Each row has a name. Each question is about the rows just above it. Places in a row count from 0.

K50: [ 76 169 102 102 102  76  69  76 131]
K618: [167 150  67  95  85 105 110 169 153]
K936: [135 128 122 127 126 101 131 137 133]
K576: [113  93 137 158 136 159 172 151 111]
tags:
[136] -> K575
[126] -> K675
[158] -> K993
[159] -> K859
[102] -> K935
[137] -> K403
Look up the entry of K576 at place 4 in the table:	K575
Times [102] occurs in K50:	3
Whose row is [113  93 137 158 136 159 172 151 111]?	K576

K690: [150 186 127 188 145 161 161  91  90 188 192  88  96 122  88 159 192]
K618: [174 114  90  71  69 132  69 120  69 143 105 141 107  75 108  78  80]
K14: [173  74 181  95  80 136 166 152 135 113 102 194  78 125 181  76  70]
K171: [189 146  99  77 173 135  93  79 141  87 157  78  70  89 130  72 115]
K50: [ 67 107 107 155 107 145  77 111  65 136 170  73 101 179  77 166 148]
K321: [158  86 101  95 187  99 134 161 114 113 107 158 158 195 187 161  61]
K576: [181 188 188 160 124  91 131 173 116  86  61 103 142  80  61 161  66]
K259: [ 61 167 147 105  80 105 193  61 104 108 189 125 188  93 149  69 188]
K101: [ 82  70 144 127 113 156 179 191 170 150  94 107  96 190  66  73  67]
K936: [ 74  93 180 107 115 115 174  86 109  97  98  67 150 183 188  88 164]
Table of tags by key:
[95] -> K933
[132] -> K524
[71] -> K703
[72] -> K585
[105] -> K11
[107] -> K251
[94] -> K314
Join K618 by its entry at place 3:	K703
Count of [188] in K259:	2
Where do [173  74 181  95  80 136 166 152 135 113 102 194  78 125 181  76  70] appear?	K14
[ 61 167 147 105  80 105 193  61 104 108 189 125 188  93 149  69 188] is in which row?	K259
How many times does K50 hold [107]?	3
How many times does K576 hold [188]?	2
How many times does K321 hold [187]?	2

K321: [125 131 120 134 128 132]
K259: [125 103 125 104 125 104]
K813: [119 103 125 124 140 119]
K101: [ 69 120  69  69 120 120]
K171: [145 165 145 151 145 165]
Count of [120] in K101:	3
Times [145] occurs in K171:	3
Times [104] occurs in K259:	2
key -> tag
[128] -> K341
[119] -> K507
[132] -> K185
[120] -> K168
[145] -> K250
[121] -> K257
The tag of K321, keyed by place 2:	K168
Count of [131] in K321:	1
Times [125] occurs in K259:	3

K259: [124 124  99 118 124 118 124 118]
K321: [111 111 111 111 147 111 145 111]
K490: [126 140 143 119 112 156 139 146]
K618: [116 157 113 108 157 196 148 160]
Count of [111] in K321:	6
tags:
[140] -> K965
[139] -> K67
[157] -> K891
[158] -> K974
[108] -> K123
[196] -> K773
[109] -> K817
Look up the entry of K618 at place 1 in the table:	K891
Times [118] occurs in K259:	3
Times [110] occurs in K321:	0

K14: [136 118 138 134 121 108 131 116 117 130 150  84 138 112 148 151 109 104
 113 156 134 105 121 192  98 128 153 118 103 131 135 151 134 152 137 132
 122 154 119 120 142 113 128 121 122 173 113 152 121 131 131 109 141 144
 113 122 107 131 125  98  95 130 124  89]
K321: [136 118 138 134 121 108 144 116 117 130 150  84 138 138 148 151 109 104
 140 156 134 105 138 192 151 128 153 118 103 131 135 151 134 152 137 132
 122 154 119 120 142 113 128 121 122 173 141 152 121 131 131 109 141 144
 126 107 122 124 120 137  99 128 110  93]
K50: [136 118 138 134 121 108 144 116 117 130 150  84 138 112 148 151 118 104
 140 156 134 105 121 120 151 128 153 118 103 131 135 151 134 152 137 132
 122 154 119 120 142 113 128 121 127 165 109 160 117 123 132 107 132 153
 114 115 120 124 122 102  93 129 111  81]
key -> tag
[143] -> K180
[150] -> K856
[144] -> K946
[154] -> K72
[153] -> K85
The tag of K50, keyed by place 53:	K85
Count of [108] in K50:	1
Count of [138] in K321:	4
How many times does K14 hold [113]?	4
Times [119] occurs in K14:	1
Whose row is [136 118 138 134 121 108 144 116 117 130 150  84 138 112 148 151 118 104
 140 156 134 105 121 120 151 128 153 118 103 131 135 151 134 152 137 132
 122 154 119 120 142 113 128 121 127 165 109 160 117 123 132 107 132 153
 114 115 120 124 122 102  93 129 111  81]?	K50

K618: [106 134 119 140 147 105 140 139 125 129 139 131 132 113 142 146 117 140
 113 121 128 123 143 143 124 134 120 115 122 128 153 134 120 105 120 139
 119 112 134 126 117 145 108 106 130 123 133]
K101: [128 141 142 126 123 119 135 128 128 141 119 126 135 138 131 117 126 109
 124 125 134 137 125 119 125 123 143 135 115 122 128 129 155 140 145 124
 152 136 132 113 143 100 128 142 108 154 142]
K576: [140 143 123 134 123 145 110 139 133 140 123 123 126 129 144 146 144 132
 154 152 133 134 143 124 124 122 140 122 123 127 133 121 140 138 131 124
 111 119 128 118 118 124 108 146  65 123 128]
K813: [158 126 119 118 148 145 110 127 108 125 132 132 114 133 143 140 144 130
 154 153 112 136 133 128 129 136 127 115 116 123 132 121 127 121 139 128
 111 123 107 148 118 110 140 130  65 129 114]
Count of [122] in K576:	2
key -> tag
[128] -> K105
[134] -> K440
[153] -> K734
Look up the entry of K101 at place 30 in the table:	K105
Which row holds [106 134 119 140 147 105 140 139 125 129 139 131 132 113 142 146 117 140
 113 121 128 123 143 143 124 134 120 115 122 128 153 134 120 105 120 139
 119 112 134 126 117 145 108 106 130 123 133]?	K618
Whose row is [140 143 123 134 123 145 110 139 133 140 123 123 126 129 144 146 144 132
 154 152 133 134 143 124 124 122 140 122 123 127 133 121 140 138 131 124
 111 119 128 118 118 124 108 146  65 123 128]?	K576
Count of [115] in K813:	1
Times [117] occurs in K101:	1
How many times does K101 hold [143]?	2

K936: [ 62 115  94 123 133 134 127 159 100 105 114 129]
K171: [112 145 147 114 102  97 123 116 138 142 132 148]
K50: [ 62 115  94 123 133 134 127 159 105  87  97 114]
K618: [ 83 155  95  87  85 158 107 111 102 136 141 148]
K576: [115 156 144 115  96 114  83 168 105  85 141 131]
K14: [115 115 150  88  86 158 136 129 136 120  85 126]
K813: [ 93 104 150 123 111 116 105 174 117  98 132  98]
key -> tag
[145] -> K40
[97] -> K857
[98] -> K480
[96] -> K337
[114] -> K579
Join K171 by its entry at place 5:	K857
Where do [115 115 150  88  86 158 136 129 136 120  85 126] appear?	K14
Whose row is [112 145 147 114 102  97 123 116 138 142 132 148]?	K171

